Below is a small trained network, with its code and all its weights. Each question gives an input and a class and asks what happens when units are switched off, that is, made to give their printed mean instead of their output.

import numpy as np


def w(rows, s, z=0):
    codes = np.array(rows[::2]) - 128.0
    scale = np.full(codes.shape[1], s)
    scale[-1] = z or s
    return codes * scale


def norm(h):
    return h / np.sqrt((h * h).mean(-1, keepdims=True) + 1e-5)


def f(y):
    return np.maximum(y, 0)


def log_softmax(a):
    a = a - a.max(-1, keepdims=True)
    return a - np.log(np.exp(a).sum(-1, keepdims=True))


def net(x, mask):
    res = np.array(x, float).reshape(1, 6) / 4 @ E
    u = 0
    for l in range(3):
        y = f(norm(res) @ A[l][:, :-1].T + A[l][:, -1])
        res = res + np.where(mask[u : u + 8], y, B[l][:, -1]) @ B[l][:, :-1]
        u += 8
    return log_softmax(norm(res)[-1] @ U[:, :-1].T + U[:, -1])


A, B = {}, {}
E = w([
[22,106,63,103,254],'x0',
[126,131,133,134,129],'x1',
[130,102,33,224,109],'x2',
[64,67,119,121,39],'x3',
[104,250,31,102,91],'x4',
[124,130,130,132,128],'x5',
],0.0086)
A[0] = w([
[153,68,186,75,168,101],'0.n0',
[235,32,133,152,167,52],'0.n1',
[126,120,142,130,74,99],'0.n2',
[160,104,77,236,155,2],'0.n3',
[164,44,145,201,191,53],'0.n4',
[106,139,116,185,239,123],'0.n5',
[217,180,195,235,144,148],'0.n6',
[220,152,126,160,245,50],'0.n7',
],0.011,0.0068)
B[0] = w([
[80,227,141,210,110,196],'0.n0',
[127,159,203,237,130,190],'0.n1',
[187,68,115,104,143,162],'0.n2',
[148,109,35,253,64,161],'0.n3',
[51,189,171,209,138,194],'0.n4',
[146,101,100,90,184,212],'0.n5',
[216,84,106,44,135,254],'0.n6',
[245,147,109,76,235,195],'0.n7',
],0.014,0.0067)
A[1] = w([
[88,168,246,29,160,65],'1.n0',
[20,46,141,120,26,1],'1.n1',
[85,59,152,159,99,83],'1.n2',
[90,78,227,144,171,127],'1.n3',
[114,251,39,62,92,88],'1.n4',
[66,134,137,96,103,95],'1.n5',
[76,68,130,117,210,25],'1.n6',
[137,106,74,225,129,121],'1.n7',
],0.017,0.003)
B[1] = w([
[144,154,1,139,64,216],'1.n0',
[215,123,119,104,212,206],'1.n1',
[180,138,127,141,166,179],'1.n2',
[92,174,163,176,165,202],'1.n3',
[128,128,191,221,166,254],'1.n4',
[104,155,118,89,163,162],'1.n5',
[109,49,129,157,102,187],'1.n6',
[112,210,86,80,73,229],'1.n7',
],0.025,0.0085)
A[2] = w([
[145,137,129,25,192,78],'2.n0',
[92,62,106,124,48,79],'2.n1',
[156,112,191,46,228,30],'2.n2',
[105,59,163,153,163,80],'2.n3',
[232,102,215,104,10,249],'2.n4',
[19,32,86,89,165,29],'2.n5',
[91,164,65,138,194,225],'2.n6',
[93,114,110,63,66,22],'2.n7',
],0.014,0.0016)
B[2] = w([
[91,168,171,65,173,171],'2.n0',
[158,159,148,92,187,137],'2.n1',
[104,182,77,71,99,179],'2.n2',
[160,101,133,138,64,148],'2.n3',
[5,29,136,106,150,229],'2.n4',
[104,27,182,123,113,146],'2.n5',
[135,82,193,65,57,254],'2.n6',
[109,178,154,105,174,134],'2.n7',
],0.02,0.0089)
U = w([
[124,153,212,237,154,100],'0',
[79,3,156,82,113,120],'1',
[233,121,131,60,213,88],'2',
[154,152,42,121,6,93],'3',
[132,115,147,113,119,254],'4',
],0.013,0.0099)

Each question gives the input, the list of numbers given to net, and the class t.
The units are the neurons (one row each of A and B). Each row of codes is followed by its name. A weight is (code - 128) times the scale printed after its matrix; where a second scale follows, it is the last column's (A, B and U).
mask holds one flag per neuron, layer by layer. A switched-off neuron (its flag False) gives its mean, the last column of its row in B, instead of its output. The means were averaged over made-up inputs and are rounded, as every weight is.
A unit's drop is (log p(t) with every unit on - log p(t) with that unit switched off) / (log p(t) with every unit on - log p(t) with every unit switched off).
The circuit of an input: a set's keep is (log p(t) with only the set's units on - log p(t) with every unit switched off) / (log p(t) with every unit on - log p(t) with every unit switched off). Starting from the 12 units with the biggest drops (on a tie, the unit counted first), units are removed one at a time, each time the one whose removal leaves the highest keep (on an exact tie, the one counted first), for as long as the keep stays at least 0.8.
circuit, biggest first: the units of the circuit, biggest drop first
k most important neurons: the k neurons with the biggest drops, biggest first
k most important neurons of layer l: the k neurons of layer l with the biggest drops, biggest first
input [1,2,-6,7,6,-5], class 2: 3 most important neurons	1.n1, 0.n7, 0.n0
input [6,5,-8,-3,-7,-2], class 3: circuit, biggest first	1.n0
input [3,3,5,6,-1,-7], class 2: circuit, biggest first	1.n1, 0.n7
input [-5,5,6,-4,6,2], class 0: 2 most important neurons	1.n4, 1.n0
input [8,6,7,-6,-4,2], class 1: 2 most important neurons	0.n5, 1.n6
input [-3,2,3,-2,-2,-7], class 1: circuit, biggest first	1.n0, 1.n3, 1.n1
input [0,1,-5,5,-6,-4], class 0: 2 most important neurons of layer 1	1.n3, 1.n7
input [-1,-4,7,-4,8,3], class 0: 3 most important neurons	1.n4, 1.n0, 0.n1
input [2,-7,-8,3,-7,5], class 3: 2 most important neurons	1.n0, 1.n4
input [-6,4,2,-6,4,7], class 1: 4 most important neurons	2.n4, 0.n6, 1.n1, 1.n3
input [0,-7,-7,0,-6,4], class 3: 3 most important neurons of layer 1	1.n0, 1.n4, 1.n1
input [4,3,0,1,3,4], class 1: 3 most important neurons	0.n0, 0.n5, 1.n6
input [-5,7,6,-8,-4,8], class 2: 2 most important neurons of layer 2	2.n6, 2.n4
input [0,-5,6,3,-1,-6], class 3: circuit, biggest first	1.n7
input [-7,6,-7,8,2,-4], class 2: circuit, biggest first	1.n1, 0.n7, 0.n6
input [7,-2,-8,-7,-6,-5], class 3: 4 most important neurons	1.n0, 1.n4, 0.n0, 2.n4
input [5,5,-7,3,6,-4], class 3: 3 most important neurons	1.n0, 0.n3, 0.n0
input [-8,-6,7,4,-4,-4], class 1: 2 most important neurons	2.n4, 1.n0
input [8,-5,1,-5,-8,0], class 0: 4 most important neurons of layer 0	0.n4, 0.n1, 0.n0, 0.n6
input [8,-4,-6,2,2,-2], class 1: circuit, biggest first	1.n6
input [3,-2,-1,8,6,-7], class 2: 3 most important neurons	1.n1, 0.n7, 0.n0
input [3,-5,-7,-5,5,0], class 3: 2 most important neurons of layer 1	1.n0, 1.n1
